Below are the code and all the weights of a small trained network. Each question names an input and a class and asks about switching units off, where a switched-off unit gives its printed mean instead of its output.

import numpy as np


def w(rows, s, z=0):
    codes = np.array(rows[::2]) - 128.0
    scale = np.full(codes.shape[1], s)
    scale[-1] = z or s
    return codes * scale


def f(y):
    return np.maximum(y, 0)


def log_softmax(a):
    a = a - a.max(-1, keepdims=True)
    return a - np.log(np.exp(a).sum(-1, keepdims=True))


def net(x, mask):
    res = np.array(x, float).reshape(1, 5) / 4 @ E
    y = f(res @ A[0][:, :-1].T + A[0][:, -1])
    res = res + np.where(mask, y, B[0][:, -1]) @ B[0][:, :-1]
    return log_softmax(res[-1] @ U[:, :-1].T + U[:, -1])


A, B = {}, {}
E = w([
[90,60,160,140,135],'x0',
[156,121,126,123,117],'x1',
[189,141,157,150,102],'x2',
[100,159,142,158,85],'x3',
[85,104,6,178,141],'x4',
],0.016)
A[0] = w([
[169,155,81,180,78,120],'n0',
[101,77,91,231,168,161],'n1',
[86,165,164,145,125,153],'n2',
[181,144,50,231,80,253],'n3',
[77,154,99,90,48,122],'n4',
[145,89,137,124,110,193],'n5',
[164,187,192,102,83,137],'n6',
[125,122,109,234,200,179],'n7',
[94,121,135,185,135,108],'n8',
[108,75,165,100,127,178],'n9',
[144,145,147,117,147,95],'n10',
[143,91,165,169,116,135],'n11',
[126,104,92,140,147,165],'n12',
[136,114,145,68,203,163],'n13',
[103,166,177,172,111,121],'n14',
[154,156,147,169,50,203],'n15',
[158,222,79,194,97,196],'n16',
[94,151,104,55,131,177],'n17',
[167,89,72,131,129,208],'n18',
[126,165,63,130,104,182],'n19',
[126,147,223,112,250,161],'n20',
],0.012,0.0053)
B[0] = w([
[149,114,153,143,129,182],'n0',
[151,116,88,162,187,235],'n1',
[2,133,69,56,111,164],'n2',
[173,134,177,108,187,243],'n3',
[98,143,115,47,141,163],'n4',
[165,84,183,52,85,168],'n5',
[116,174,147,97,110,249],'n6',
[164,104,150,175,171,204],'n7',
[145,165,150,186,147,162],'n8',
[133,71,153,96,139,188],'n9',
[117,159,87,145,114,154],'n10',
[155,123,145,98,110,169],'n11',
[158,94,47,117,137,183],'n12',
[192,134,150,190,201,189],'n13',
[106,178,98,107,103,173],'n14',
[83,194,160,92,158,208],'n15',
[135,110,176,90,155,219],'n16',
[173,59,120,135,239,174],'n17',
[115,79,179,147,147,197],'n18',
[202,80,145,132,128,196],'n19',
[133,108,108,125,198,225],'n20',
],0.0074,0.013)
U = w([
[117,153,61,204,92,3],'0',
[1,223,75,39,100,121],'1',
[131,180,182,141,132,214],'2',
[137,167,57,224,237,144],'3',
[78,172,59,177,66,6],'4',
[137,10,110,111,212,198],'5',
[51,114,116,210,117,92],'6',
],0.0077,0.0034)

Each question gives the input, the list of numbers given to net, and the class t.
The units are the neurons (one row each of A and B). Each row of codes is followed by its name. A weight is (code - 128) times the scale printed after its matrix; where a second scale follows, it is the last column's (A, B and U).
mask holds one flag per neuron, in row order. A switched-off neuron (its flag False) gives its mean, the last column of its row in B, instead of its output. The means were averaged over made-up inputs and are rounded, as every weight is.
A unit's drop is (log p(t) with every unit on - log p(t) with that unit switched off) / (log p(t) with every unit on - log p(t) with every unit switched off).
The circuit of an input: a set's keep is (log p(t) with only the set's units on - log p(t) with every unit switched off) / (log p(t) with every unit on - log p(t) with every unit switched off). Starting from the 12 units with the biggest drops (on a tie, the unit counted first), units are removed one at a time, each time the one whose removal leaves the highest keep (on an exact tie, the one counted first), for as long as the keep stays at least 0.8.
circuit, biggest first: the units of the circuit, biggest drop first
unit that matters most: the unit with the biggest drop
k most important neurons: the k neurons with the biggest drops, biggest first
drop of u: that unit's drop, to one decimal
input [-4,7,0,-2,-2], class 2: unit that matters most => n1
input [-4,7,7,8,6], class 2: circuit, biggest first => n15, n16
input [-8,1,1,3,4], class 5: circuit, biggest first => n16, n19
input [-6,-1,-3,6,1], class 1: circuit, biggest first => n4, n13
input [-7,-8,-7,3,2], class 5: circuit, biggest first => n17, n19, n16
input [3,-8,2,-4,6], class 3: circuit, biggest first => n1, n8
input [5,-1,-5,1,8], class 3: 2 most important neurons => n1, n8
input [-8,4,0,-3,2], class 5: 2 most important neurons => n16, n19
input [-7,-7,-4,8,7], class 5: 3 most important neurons => n16, n19, n4
input [0,-4,6,8,3], class 2: 2 most important neurons => n3, n16
input [6,2,-6,5,8], class 3: 2 most important neurons => n1, n8
input [0,4,6,-8,-3], class 2: drop of n20 => -0.4
input [-4,1,1,-1,7], class 5: drop of n16 => 0.2
input [-2,-5,6,7,-1], class 1: drop of n2 => 0.1
input [-6,-4,0,1,8], class 5: most important neuron => n16
